Moves between items:
π: s716->s225, s312->s786, s864->s716, s828->s905, s590->s166, s334->s986, s542->s437, s571->s676, s286->s104, s597->s401, s835->s864, s872->s636, s466->s848, s186->s712, s914->s32, s225->s364, s627->s895, s195->s220, s322->s592, s421->s646, s364->s877, s294->s74, s166->s850, s877->s638, s292->s33, s905->s914, s573->s123, s74->s606, s99->s294, s539->s414, s482->s43, s895->s590, s483->s322, s984->s186, s472->s334, s851->s757, s339->s597, s719->s51, s908->s483, s549->s539, s43->s395, s757->s339, s703->s851, s51->s50, s42->s292, s808->s703, s712->s744, s395->s649, s437->s99, s996->s421, s123->s440, s104->s571, s648->s549, s836->s542, s748->s195, s620->s908, s440->s627, s786->s719, s414->s349, s898->s201, s592->s996, s848->s472, s201->s984, s52->s758, s636->s620, s744->s573, s424->s52, s401->s286, s349->s466, s649->s6, s638->s42, s50->s424, s986->s808, s606->s648, s220->s835, s6->s748, s758->s828, s850->s923, s33->s872, s923->s312
ψ: s716->s414, s312->s42, s864->s539, s828->s322, s590->s225, s334->s923, s542->s898, s571->s914, s286->s828, s597->s52, s835->s549, s872->s703, s466->s590, s186->s649, s914->s996, s225->s349, s627->s864, s195->s606, s322->s401, s421->s571, s364->s466, s294->s186, s166->s364, s877->s848, s292->s986, s905->s592, s573->s195, s74->s712, s32->s421, s99->s984, s539->s440, s482->s836, s895->s716, s483->s597, s984->s395, s472->s850, s851->s51, s339->s424, s719->s33, s908->s339, s549->s123, s43->s542, s757->s50, s703->s719, s51->s872, s42->s334, s808->s786, s712->s6, s395->s437, s437->s201, s996->s104, s123->s220, s676->s32, s104->s905, s646->s676, s648->s573, s748->s74, s620->s757, s440->s835, s786->s292, s414->s627, s898->s482, s592->s286, s848->s166, s201->s43, s52->s908, s636->s851, s744->s748, s424->s620, s401->s758, s349->s895, s649->s99, s638->s472, s50->s636, s986->s312, s606->s744, s220->s648, s6->s294, s758->s483, s850->s877, s33->s808, s923->s638
φ: s716->s549, s312->s877, s864->s648, s828->s908, s590->s864, s334->s166, s571->s828, s286->s52, s597->s50, s835->s606, s872->s986, s466->s627, s186->s43, s914->s322, s225->s539, s627->s220, s195->s294, s322->s339, s421->s286, s364->s414, s294->s201, s166->s716, s877->s349, s292->s472, s905->s483, s573->s6, s74->s984, s32->s592, s99->s898, s539->s573, s895->s835, s483->s757, s984->s482, s472->s590, s851->s786, s339->s51, s719->s42, s908->s851, s549->s744, s757->s719, s703->s312, s51->s292, s42->s848, s808->s923, s712->s395, s395->s836, s996->s401, s123->s748, s676->s905, s104->s758, s646->s104, s648->s712, s748->s99, s620->s703, s440->s195, s786->s638, s414->s123, s592->s597, s848->s895, s52->s636, s636->s808, s744->s649, s424->s872, s401->s424, s349->s440, s649->s542, s638->s466, s50->s33, s986->s850, s606->s186, s220->s74, s6->s437, s758->s620, s850->s225, s33->s334, s923->s364
α: s716->s848, s312->s872, s864->s466, s828->s421, s590->s638, s334->s719, s542->s186, s286->s32, s597->s905, s835->s349, s872->s339, s466->s923, s186->s195, s225->s472, s627->s364, s195->s539, s322->s571, s364->s334, s294->s573, s166->s42, s877->s986, s292->s851, s905->s646, s573->s864, s74->s123, s99->s744, s539->s590, s482->s99, s895->s877, s483->s104, s984->s748, s472->s786, s851->s52, s339->s828, s719->s620, s908->s286, s549->s895, s43->s294, s757->s758, s703->s424, s51->s908, s42->s703, s808->s50, s712->s220, s395->s74, s437->s712, s123->s716, s648->s627, s836->s984, s748->s549, s620->s401, s440->s225, s786->s636, s414->s166, s898->s649, s592->s676, s848->s312, s201->s6, s52->s592, s636->s597, s744->s835, s424->s322, s401->s914, s349->s850, s649->s606, s638->s808, s50->s483, s986->s51, s606->s440, s220->s414, s6->s648, s758->s996, s850->s292, s33->s757, s923->s33
β: s716->s466, s312->s33, s864->s349, s828->s996, s590->s877, s334->s786, s542->s984, s286->s914, s597->s828, s835->s414, s872->s757, s466->s850, s186->s748, s914->s646, s225->s848, s627->s225, s195->s549, s322->s104, s364->s472, s294->s744, s166->s638, s877->s334, s292->s703, s905->s421, s573->s835, s74->s573, s99->s712, s539->s895, s482->s437, s895->s364, s483->s286, s984->s6, s472->s312, s851->s424, s339->s758, s719->s636, s908->s401, s549->s627, s43->s99, s757->s52, s703->s50, s51->s620, s42->s808, s808->s51, s712->s195, s395->s294, s437->s186, s996->s676, s123->s864, s104->s32, s648->s440, s836->s201, s748->s648, s620->s597, s440->s716, s786->s872, s414->s590, s898->s395, s592->s571, s848->s923, s201->s649, s52->s322, s636->s339, s744->s220, s424->s483, s401->s905, s349->s166, s649->s74, s638->s986, s50->s908, s986->s719, s606->s123, s220->s539, s6->s606, s758->s592, s850->s42, s33->s851, s923->s292
ξ: s716->s440, s312->s472, s864->s123, s828->s597, s590->s414, s334->s877, s571->s592, s286->s483, s597->s620, s835->s573, s872->s786, s466->s716, s186->s437, s914->s286, s225->s627, s627->s549, s195->s712, s322->s52, s421->s905, s364->s895, s294->s395, s166->s349, s877->s590, s292->s923, s905->s401, s573->s74, s74->s649, s32->s104, s99->s43, s539->s220, s895->s539, s483->s424, s984->s542, s472->s364, s851->s33, s339->s636, s719->s986, s908->s50, s549->s195, s757->s872, s703->s292, s51->s808, s42->s850, s808->s42, s712->s99, s395->s898, s437->s482, s996->s828, s123->s606, s676->s996, s104->s322, s646->s914, s648->s748, s748->s186, s620->s51, s440->s648, s786->s334, s414->s835, s592->s758, s848->s225, s201->s836, s52->s757, s636->s719, s744->s294, s424->s851, s401->s908, s349->s864, s649->s201, s638->s166, s50->s703, s986->s638, s606->s6, s220->s744, s6->s984, s758->s339, s850->s466, s33->s312, s923->s848

The rows follow the links: the fewer symbols apart two items are, the more alike their rows tend to be.

Each row is also shifted at random along 8 hidden directions that mean nothing.

Name the item of each row.
[429,76,-87,140,-144,108,-194,67,-186,-80,-164,179,65,-6,-210,97,81,-109,82,-91,-8,-148,11,-182,-95,201,-236,183,-31,58,-140,-198,61,137,159,309,-98,-65,0,-36,91,-106,136,97,-158,-30,39,125,197,-231,-130,-182,141,-122,67,-65,-299,-111,136,3,-133,-128,-74,-123,-145,5,-213,12]
item: s286
[-54,105,97,-18,103,-349,-148,0,571,41,-68,98,21,206,-75,-73,117,184,-81,-77,426,462,-69,24,-200,-7,223,68,164,-34,-231,160,22,371,61,-245,48,-218,120,285,168,57,-202,18,57,176,12,69,341,-436,-72,75,-62,130,-219,32,-383,15,25,291,-78,5,66,219,56,38,81,-390]
item: s850
[-275,-61,-109,-56,63,-118,36,-59,131,57,20,48,-137,51,-308,-78,-116,-12,-159,135,213,87,144,163,-120,-20,-116,-66,59,-160,-115,-111,193,240,-73,96,185,6,116,259,223,132,-79,-150,240,93,-196,220,171,-257,120,183,-124,72,-118,132,-406,169,9,30,-55,66,147,-171,179,139,5,-150]
item: s440
[-595,83,-238,13,154,76,45,37,47,-93,-139,31,130,-210,153,256,88,4,-273,-12,28,0,54,-132,83,146,-32,123,-168,288,145,-46,-232,85,-156,-317,-156,60,-379,-116,67,142,-41,59,-236,252,85,-151,47,223,-164,-111,81,-301,145,289,-155,21,189,-182,341,-189,-83,-190,-47,-195,-106,-109]
item: s676
[-235,45,100,164,-45,223,-169,216,381,-4,5,21,106,6,243,2,156,-6,132,-148,74,294,-204,-193,-73,13,389,84,-32,86,112,259,-158,51,216,-170,-143,-76,133,-112,-413,-399,-45,200,-216,-14,229,-261,80,81,-119,-258,221,44,-25,-404,216,-220,-52,159,-296,27,-113,257,-193,-141,153,-45]
item: s996
[-972,-1,294,-116,35,-139,106,219,-314,187,91,80,1,243,389,-222,-118,325,452,-189,-236,-348,-40,217,4,-141,-249,-104,-61,-106,-132,405,-181,-210,-167,-669,79,67,142,-229,204,198,417,-150,179,-94,69,-220,18,-236,-3,143,-184,192,-297,-163,-28,-8,-153,406,22,198,73,383,170,40,-1,295]
item: s864
[247,84,34,89,-35,-26,-120,-134,377,-100,-24,-138,90,63,334,65,87,11,129,-55,-39,-140,-162,-175,181,54,-35,158,42,90,482,-187,-155,-395,131,-41,-106,-88,-113,242,-168,-228,-206,135,-215,-46,149,34,-65,229,-100,-76,116,-80,272,176,381,-111,51,-51,-10,-132,-218,-202,-195,-42,15,-22]
item: s424
[-227,75,277,-98,-271,-383,-152,-162,-343,-162,-57,-297,179,32,-48,-47,369,-20,119,-157,-247,373,-271,-125,194,-87,414,-13,237,50,-185,30,56,-520,320,267,-173,-264,2,-35,-242,-61,14,286,-188,-308,143,-59,-388,257,-110,-212,121,112,141,-301,1073,-257,-137,-93,-68,-127,-143,530,-309,-40,114,277]
item: s757
[390,140,468,63,26,-41,-9,-67,210,63,55,53,97,250,556,-35,34,235,374,-179,-22,-118,-251,-97,46,-56,204,96,94,101,13,310,-233,-51,40,-152,-127,-102,-13,-253,-120,-112,-96,71,-156,-125,238,-153,-94,-51,-90,56,-54,107,-16,-3,139,-151,-81,275,122,25,-108,374,-86,-44,24,-145]
item: s42
[242,-82,119,80,-49,312,41,-294,126,14,112,-422,-217,175,-284,-7,-159,20,-2,297,130,216,92,102,219,5,114,-51,104,-196,165,-222,210,260,37,186,183,-64,259,423,-19,-340,-84,-69,205,-265,-192,387,104,146,228,170,-74,151,-13,-30,-260,131,-20,67,-240,185,145,-339,74,242,199,158]
item: s414
[-131,87,325,-22,22,-175,40,-102,-32,67,26,161,24,202,236,-74,-49,154,253,-106,-11,-228,-87,20,-50,-53,-27,31,112,2,-205,161,-46,40,-42,91,-11,-48,-5,-195,131,133,-45,-52,8,-79,62,18,-66,-257,-10,165,-161,96,-69,126,-97,-20,-54,179,187,14,-10,258,47,42,-88,-170]
item: s848
[-85,61,-193,295,-73,570,-207,-47,156,-112,-159,-150,-54,59,-292,258,-32,-63,-18,140,165,-12,130,-191,131,345,-257,274,-115,51,264,-426,39,450,112,55,-29,-74,60,384,98,-471,82,83,-136,-61,-42,350,509,-7,-55,-158,191,-181,118,31,-811,-6,270,63,-303,-54,-12,-674,-108,92,-96,117]
item: s483
[690,121,-31,223,-61,358,-216,250,-126,-8,-195,170,56,92,-178,143,59,64,145,-117,106,0,53,-158,-101,279,-208,235,-142,85,-219,18,-54,534,80,-201,-93,-77,105,-65,193,-225,348,88,-139,15,72,44,529,-359,-177,-222,151,-95,-154,-244,-834,-106,184,300,-256,-18,14,-82,-73,-19,-169,96]
item: s828
[-32,99,108,179,-140,-105,-282,19,370,-9,-68,377,44,143,-47,-66,77,-112,217,-174,190,-104,-153,-221,-320,84,-40,203,157,-28,-138,-84,119,117,314,603,-69,-151,157,28,-71,-220,-214,112,-135,-12,106,138,171,-496,-89,-93,111,59,40,-63,-164,-172,32,133,-260,-94,-127,79,-168,37,-146,-388]
item: s719
[-127,195,137,-141,78,-485,-27,87,-173,-49,-164,188,267,-31,273,68,280,181,-22,-289,-36,119,-150,-94,-49,-1,165,82,36,269,-370,318,-243,-84,-53,-351,-214,-123,-308,-368,152,401,55,121,-236,178,212,-317,-105,-114,-276,-104,-17,-87,-41,86,231,-128,30,42,405,-197,-99,572,-85,-218,-122,-157]
item: s636
[68,-46,83,36,-121,-62,-16,-292,59,6,90,-56,-159,207,-99,-127,-206,-57,224,123,-43,-435,42,75,58,-25,-390,16,155,-231,213,-394,220,-231,79,527,166,-16,152,366,123,-88,-136,-124,179,-215,-162,426,-37,-151,174,234,-126,109,128,247,-42,90,-19,-12,-112,40,2,-379,40,258,-70,1]
item: s349
[-560,116,-206,64,89,-55,-116,157,194,-51,-185,343,129,-128,-32,158,124,-53,-199,-119,202,42,15,-175,-229,162,-36,170,-78,204,-158,4,-96,300,-2,-19,-131,-16,-200,-137,104,124,-81,74,-208,304,91,-98,219,-234,-202,-147,102,-203,22,134,-393,-40,171,-48,133,-189,-79,-12,-61,-156,-185,-350]
item: s322
[1016,-51,167,-47,162,63,121,171,268,177,146,-33,-73,134,242,-147,-111,229,88,-4,119,195,-18,189,-59,-147,220,-138,-39,-91,-24,424,-123,197,-148,-612,114,48,186,-48,-40,-10,62,-112,182,52,15,-201,118,-67,78,134,-119,189,-303,-183,-185,66,-128,319,-70,244,135,262,196,0,214,-15]
item: s573
[-208,120,380,212,-305,31,-374,252,-129,80,-68,277,53,379,17,-197,86,122,704,-340,-60,-215,-210,-138,-231,91,-215,200,98,-151,-332,160,48,42,376,123,-52,-223,452,-74,34,-364,370,129,-57,-295,177,57,345,-669,-130,-189,113,235,-227,-558,-244,-300,-67,561,-577,89,-70,380,-175,111,-119,172]
item: s808
[-135,-120,228,-135,-134,-145,124,106,-520,126,169,92,-41,19,77,-272,-76,-26,288,-100,-328,-211,-75,161,-84,-246,25,-236,52,-182,-264,272,104,-374,25,220,63,100,187,-391,-130,141,215,-76,177,-220,-9,-176,-381,-41,127,58,-109,236,-145,-331,582,-56,-276,42,-56,163,51,484,57,44,38,243]
item: s294
[-94,91,-99,70,-21,-54,-118,146,2,-43,-123,311,127,-75,136,67,83,-63,70,-178,-38,-271,-50,-170,-144,113,-203,150,-74,144,-21,-19,-118,-77,48,67,-138,14,-151,-197,28,53,30,74,-205,135,137,-105,53,-165,-171,-152,109,-151,88,67,-60,-112,97,-24,71,-170,-136,6,-116,-120,-213,-145]
item: s104
[-612,-91,-146,-83,207,-145,136,229,419,170,139,366,-65,-52,346,-178,-206,11,-1,-51,86,-313,35,153,-279,-162,-177,-120,-102,-80,169,210,-114,-128,-186,-259,133,218,6,-92,-17,228,-141,-199,157,301,1,-227,-13,-197,71,172,-112,35,-111,163,-63,108,-82,41,91,96,26,1,207,-50,-10,-328]
item: s186

From each start, follow one symbol. Which item do you reach?
Answer with the item's name.
[437,144,152,-38,183,-230,50,-239,362,-32,-73,48,75,34,13,140,120,117,-297,20,361,443,-50,-67,-50,16,468,72,151,197,-283,145,-43,501,-78,60,-83,-141,-218,-74,87,187,-383,38,-108,172,35,13,19,-87,-74,115,-106,-42,-8,313,-266,49,67,-17,386,-108,26,229,21,-82,25,-525]
ψ: s638
[394,131,514,104,-261,-82,-213,65,-341,27,-37,213,109,247,16,-128,167,72,497,-298,-98,11,-256,-154,-169,-2,202,110,193,-27,-572,283,68,104,315,428,-141,-219,254,-413,-82,-172,197,175,-124,-321,187,-46,-26,-428,-110,-152,44,220,-147,-479,124,-292,-133,334,-226,28,-62,680,-192,20,-83,36]
ξ: s334
[150,104,171,170,114,241,28,-259,421,17,13,9,-53,213,310,121,-174,127,159,84,155,-348,-12,-85,116,118,-163,190,22,74,328,-160,-116,226,-83,49,-6,-3,-92,144,101,-178,-241,-59,-75,-34,28,232,151,-49,15,187,-90,-66,131,430,-540,61,129,113,163,-16,-60,-389,27,71,-81,-265]
ψ: s472
[1057,125,229,111,-79,276,-67,-92,-286,-90,-103,-289,96,112,59,185,133,153,154,-30,-107,135,-65,-136,295,168,117,158,-21,153,-22,16,-139,166,46,-237,-151,-139,-53,-56,20,-233,229,151,-204,-225,115,34,102,190,-126,-142,84,-64,35,-126,-127,-122,89,139,3,-29,-44,43,-154,-26,6,307]
ξ: s51
[641,64,147,40,80,14,13,-80,125,83,-2,12,-86,301,150,-37,-186,253,261,16,77,-353,64,104,62,64,-413,101,10,-83,105,-68,-68,140,-133,-325,122,-29,68,239,369,29,92,-150,139,-29,-47,224,305,-303,25,225,-164,50,-110,261,-649,106,74,308,28,84,59,-247,157,161,-87,-1]
φ: s627
[-701,65,371,95,83,295,-4,-67,340,60,53,-381,-39,264,85,35,41,316,71,67,262,644,-86,26,179,7,550,24,60,8,-58,336,-113,566,6,-566,12,-175,222,138,-87,-354,13,62,28,-147,64,-9,283,82,15,39,-23,188,-241,-276,-382,-14,-42,423,-185,216,128,222,31,40,318,66]
π: s638
[-273,-52,200,-91,-135,63,179,-226,-893,11,38,-80,-107,28,-416,-4,-113,-39,39,137,-219,-134,150,143,102,-16,-85,-128,79,-102,-503,-80,287,200,-87,555,77,40,36,-286,235,202,255,-120,188,-301,-209,240,-217,-47,161,159,-190,72,-61,-22,-146,92,-61,-93,160,77,171,106,116,161,-117,265]
π: s414
[-81,37,410,121,-125,404,137,-360,-648,11,32,-34,-106,140,-248,119,-159,-19,179,149,-105,-206,64,-38,120,96,65,38,108,-4,-428,-83,216,533,-19,815,-25,1,37,-401,111,-104,94,-46,20,-399,-97,319,-130,-60,134,148,-148,49,23,29,-462,23,1,-2,167,70,108,25,14,155,-153,56]
ψ: s364
[285,13,272,-68,237,50,212,-127,436,101,179,-433,-49,261,731,-49,-160,419,218,74,-50,-115,-78,181,409,-136,35,-59,-50,6,610,220,-385,-288,-275,-1038,88,31,-56,252,-2,-56,-43,-113,91,-53,87,-125,-32,393,60,271,-180,97,-37,254,129,102,-69,271,192,175,12,-92,154,29,266,184]
ψ: s716
[520,95,403,161,-68,283,-33,-256,47,-25,21,-227,7,223,134,93,17,119,233,33,22,84,-132,-132,209,77,271,129,118,58,25,21,-41,236,115,170,-95,-142,56,-38,-127,-353,-67,113,-146,-298,99,138,0,119,-2,11,5,65,65,-53,-97,-100,4,159,-23,36,-36,56,-122,56,64,31]
π: s786
[322,-38,205,-124,34,-102,236,-291,-312,19,95,-70,-68,-17,-108,1,-78,-6,-128,135,-40,59,36,110,64,-116,246,-150,136,-15,-292,51,138,126,-122,430,39,37,-89,-245,36,234,-135,-91,110,-115,-112,80,-341,105,146,224,-210,68,9,172,127,110,-92,-169,343,37,110,195,109,55,16,-107]
φ: s220
[-175,-93,-69,-108,131,-106,172,-123,237,54,133,-87,-107,-17,118,-79,-160,15,-122,151,33,-82,67,162,55,-138,-30,-138,18,-89,251,-44,11,-166,-164,-79,137,104,-41,176,9,146,-206,-150,177,71,-112,34,-145,144,147,228,-141,42,30,269,129,167,-59,-105,142,65,54,-175,166,55,102,-103]
ξ: s748
[-336,119,465,176,-62,115,-151,151,136,128,0,334,50,271,124,-92,51,151,383,-234,182,121,-200,-121,-294,20,298,121,108,-2,-495,439,-20,533,184,131,-93,-139,276,-384,-81,-227,63,86,-83,-116,184,-102,221,-531,-86,-60,7,200,-275,-399,-427,-205,-83,475,-218,118,21,567,-63,-8,-22,-250]
π: s986
[516,-114,-70,-56,46,96,256,-542,-24,-73,130,-288,-191,-70,-187,86,-250,-187,-255,391,-21,-227,166,94,266,-46,-81,-99,106,-81,318,-491,227,-85,-144,702,145,118,-179,255,33,64,-383,-159,153,-123,-262,422,-343,396,268,318,-177,-67,321,568,95,251,33,-440,316,-25,45,-583,102,175,3,-95]
ψ: s549
[-1029,36,82,-149,76,-94,286,-416,-644,-61,-62,-72,-31,-78,-308,205,-65,3,-304,209,-41,-47,196,84,170,44,1,-54,82,120,-432,-162,153,350,-273,460,2,46,-338,-272,379,461,-35,-123,53,-45,-200,241,-242,74,80,249,-264,-136,79,477,-303,201,95,-293,635,-108,125,-47,144,55,-182,-89]
ψ: s225
[457,-83,117,-127,-76,-233,90,14,-314,102,113,193,-72,26,-75,-223,-97,-54,136,-41,-137,-211,3,152,-170,-180,-82,-176,94,-179,-285,104,174,-174,-5,368,110,70,135,-222,33,223,50,-119,200,-91,-80,-5,-241,-216,125,141,-154,170,-111,-93,244,23,-177,-10,13,96,72,278,103,85,-48,-8]
ξ: s712
[-133,-99,32,-156,-53,-275,90,-165,-175,15,77,-25,-84,-62,-402,-128,1,-132,-220,118,58,308,48,146,-107,-161,270,-203,194,-158,-365,-5,319,56,31,540,118,-24,100,-14,-7,198,-151,-58,213,-57,-184,120,-247,-55,169,134,-122,157,-67,-49,271,88,-139,-167,32,54,126,221,84,94,88,-110]
α: s716
